Below are the code and all the weights of a small trained network. Each question names an input and a target symbol and asks about switching units off, where a switched-off unit gives its printed mean instead of its output.

import numpy as np


def w(rows, s, z=0):
    codes = np.array(rows[::2]) - 128.0
    scale = np.full(codes.shape[1], s)
    scale[-1] = z or s
    return codes * scale


def norm(h):
    return h / np.sqrt((h * h).mean(-1, keepdims=True) + 1e-5)


def f(y):
    return np.maximum(y, 0)


def softmax(a):
    e = np.exp(a - a.max(-1, keepdims=True))
    return e / e.sum(-1, keepdims=True)


def log_softmax(a):
    a = a - a.max(-1, keepdims=True)
    return a - np.log(np.exp(a).sum(-1, keepdims=True))


def net(x, mask):
    ids = ['ΔΦΨαζθμξπσ'.index(c) for c in x.split()]
    T = len(ids)
    res = E[ids] + P[:T]
    u = 0
    for l in range(2):
        q, k, v = (norm(res) @ M[l].T for M in (Q, K, V))
        z = softmax(np.where(np.tri(T) > 0, q @ k.T / 3**0.5, -1e9)) @ v
        res = res + np.where(mask[u], z, O[l][:, -1]) @ O[l][:, :-1]
        u += 1
        y = f(norm(res) @ A[l][:, :-1].T + A[l][:, -1])
        res = res + np.where(mask[u : u + 8], y, B[l][:, -1]) @ B[l][:, :-1]
        u += 8
    return log_softmax(norm(res)[-1] @ U[:, :-1].T + U[:, -1])


Q, K, V, O, A, B = {}, {}, {}, {}, {}, {}
E = w([
[139,187,102,194,157,160],'Δ',
[27,85,164,146,65,172],'Φ',
[200,63,135,112,144,93],'Ψ',
[136,49,10,183,66,223],'α',
[179,118,44,48,113,120],'ζ',
[106,38,96,97,80,61],'θ',
[83,161,121,31,104,98],'μ',
[92,167,152,133,119,82],'ξ',
[173,64,126,118,66,236],'π',
[198,219,138,92,168,60],'σ',
],0.0011)
P = w([
[97,76,169,103,250,120],'0',
[203,182,27,207,196,53],'1',
[146,194,99,71,154,106],'2',
[85,73,193,121,192,124],'3',
[255,175,74,181,130,34],'4',
[130,201,112,89,129,116],'5',
[82,74,199,127,171,127],'6',
],0.00088)
Q[0] = w([
[190,60,50,121,98,145],'L0H0',
[76,125,113,252,83,206],'L0H0',
[207,174,147,79,205,227],'L0H0',
],0.0044)
K[0] = w([
[191,57,16,119,26,171],'L0H0',
[90,141,156,213,70,235],'L0H0',
[211,204,91,110,253,195],'L0H0',
],0.0038)
V[0] = w([
[147,106,157,157,132,104],'L0H0',
[39,95,146,109,223,176],'L0H0',
[34,179,130,45,247,161],'L0H0',
],0.0011)
O[0] = w([
[132,115,154,143,132,125,133],'L0H0',
[81,121,199,165,4,168,254],'L0H0',
[138,137,123,141,50,107,208],'L0H0',
],0.002,0.00026)
A[0] = w([
[177,132,98,37,143,156,3],'L0N0',
[226,106,140,154,161,85,158],'L0N1',
[90,63,143,115,108,156,89],'L0N2',
[110,195,99,128,163,48,171],'L0N3',
[125,126,100,114,106,212,9],'L0N4',
[165,146,115,75,152,130,84],'L0N5',
[162,180,4,162,183,130,137],'L0N6',
[85,88,148,67,157,157,137],'L0N7',
],0.0024,0.00071)
B[0] = w([
[47,161,157,99,166,110,177],'L0N0',
[151,155,87,192,139,168,221],'L0N1',
[127,153,128,195,129,81,200],'L0N2',
[127,50,105,175,133,215,227],'L0N3',
[106,138,150,48,91,99,162],'L0N4',
[84,114,121,121,171,108,174],'L0N5',
[156,98,253,191,99,122,254],'L0N6',
[133,174,88,174,74,104,199],'L0N7',
],0.0023,0.0016)
Q[1] = w([
[103,173,105,6,179,132],'L1H0',
[111,126,113,19,157,140],'L1H0',
[187,72,172,252,84,180],'L1H0',
],0.0026)
K[1] = w([
[168,161,74,9,208,110],'L1H0',
[138,132,54,3,192,122],'L1H0',
[90,96,248,235,34,233],'L1H0',
],0.0022)
V[1] = w([
[122,192,198,64,138,175],'L1H0',
[165,254,126,202,77,100],'L1H0',
[167,13,146,92,167,107],'L1H0',
],0.00097)
O[1] = w([
[138,82,236,237,179,61,1],'L1H0',
[179,123,134,65,193,172,145],'L1H0',
[197,51,163,138,2,43,145],'L1H0',
],0.00079,0.00071)
A[1] = w([
[169,226,115,25,152,129,151],'L1N0',
[167,96,54,123,147,63,87],'L1N1',
[59,135,131,172,89,112,244],'L1N2',
[102,187,135,7,101,81,137],'L1N3',
[121,133,192,103,238,150,83],'L1N4',
[74,147,142,101,89,134,114],'L1N5',
[134,164,164,173,39,96,121],'L1N6',
[139,84,116,123,85,192,111],'L1N7',
],0.0021,0.0011)
B[1] = w([
[60,127,212,157,154,22,149],'L1N0',
[79,192,197,159,90,251,163],'L1N1',
[168,163,128,47,181,152,251],'L1N2',
[168,94,73,247,111,177,169],'L1N3',
[136,94,58,9,37,92,153],'L1N4',
[187,165,118,185,124,148,165],'L1N5',
[216,126,69,87,132,72,197],'L1N6',
[78,183,169,68,136,107,169],'L1N7',
],0.0017,0.002)
U = w([
[197,80,168,242,171,170,250],'Δ',
[194,195,32,167,68,102,168],'Φ',
[206,78,48,47,200,113,110],'Ψ',
[177,95,208,22,52,172,50],'α',
[89,48,111,82,76,2,141],'ζ',
[48,31,38,106,84,220,74],'θ',
[23,182,50,168,200,79,95],'μ',
[88,179,156,64,217,234,106],'ξ',
[15,128,241,176,47,132,84],'π',
[141,207,227,70,191,28,57],'σ',
],0.0079,0.0021)

Each question gives the input, a string of symbols that net reads in full, and the target symbol t.
The units are the heads (3 rows each of Q, K, V and O) and the neurons (one row each of A and B). Each row of codes is followed by its name. A weight is (code - 128) times the scale printed after its matrix; where a second scale follows, it is the last column's (O, A, B and U).
mask holds one flag per unit, layer by layer, with each layer's heads first. A switched-off unit (its flag False) gives its mean, the last column of its rows in O or B, instead of its output. The means were averaged over made-up inputs and are rounded, as every weight is.
A unit's drop is (log p(t) with every unit on - log p(t) with that unit switched off) / (log p(t) with every unit on - log p(t) with every unit switched off).
The circuit of an input: a set's keep is (log p(t) with only the set's units on - log p(t) with every unit switched off) / (log p(t) with every unit on - log p(t) with every unit switched off). Starting from the 12 units with the biggest drops (on a tie, the unit counted first), units are removed one at a time, each time the one whose removal leaves the highest keep (on an exact tie, the one counted first), for as long as the keep stays at least 0.8.
circuit, biggest first: the units of the circuit, biggest drop first
most important unit: the unit with the biggest drop
top k neurons: the k neurons with the biggest drops, biggest first
k most important neurons of layer l: the k neurons of layer l with the biggest drops, biggest first
drop when u is switched off: that unit's drop, to one decimal
input θ Δ Φ μ σ, target Δ: most important neuron of layer 0	[L0N3]
input ζ Δ θ Δ ξ, target Δ: circuit, biggest first	[L0N3; L0N6]
input Φ Δ θ θ μ, target Δ: top 3 neurons	[L0N3; L0N6; L0N7]
input ξ θ μ Δ Φ σ ξ, target σ: 2 most important neurons of layer 1	[L1N2; L1N6]
input ζ Φ Φ α Ψ Ψ, target Ψ: top 4 neurons	[L1N4; L0N0; L0N1; L0N7]
input Δ μ θ Ψ ζ ζ, target ζ: top 2 neurons	[L0N0; L0N6]
input π μ π Φ θ, target Δ: 2 most important neurons of layer 1	[L1N1; L1N4]
input μ σ π, target π: 2 most important neurons of layer 0	[L0N3; L0N0]
input Φ Φ Φ ζ, target μ: top 2 neurons	[L0N6; L0N0]
input Ψ θ α ξ μ, target Δ: 4 most important neurons of layer 0	[L0N3; L0N6; L0N7; L0N5]
input Φ θ Ψ μ ξ π, target π: top 3 neurons	[L1N0; L1N3; L0N3]
input Φ θ Φ θ Φ α, target α: top 2 neurons	[L0N6; L0N4]
input α σ σ ξ, target σ: top 2 neurons	[L1N2; L0N6]
input α μ θ, target θ: most important unit	L1N1
input ζ Δ Φ, target Φ: 2 most important neurons of layer 0	[L0N3; L0N6]
input ξ θ θ Φ ζ ζ π, target α: top 3 neurons	[L0N3; L1N7; L0N6]
input Φ Δ α σ α Ψ, target Ψ: drop when L0N7 is switched off	0.1
input μ Φ σ ζ θ θ, target θ: drop when L1N1 is switched off	0.2
input ζ ξ Φ Δ θ, target Δ: drop when L0H0 is switched off	0.3
input ζ α Φ ζ Φ Δ, target Δ: drop when L0N6 is switched off	0.5
input π μ σ ξ π Φ Δ, target ξ: most important unit	L0N6
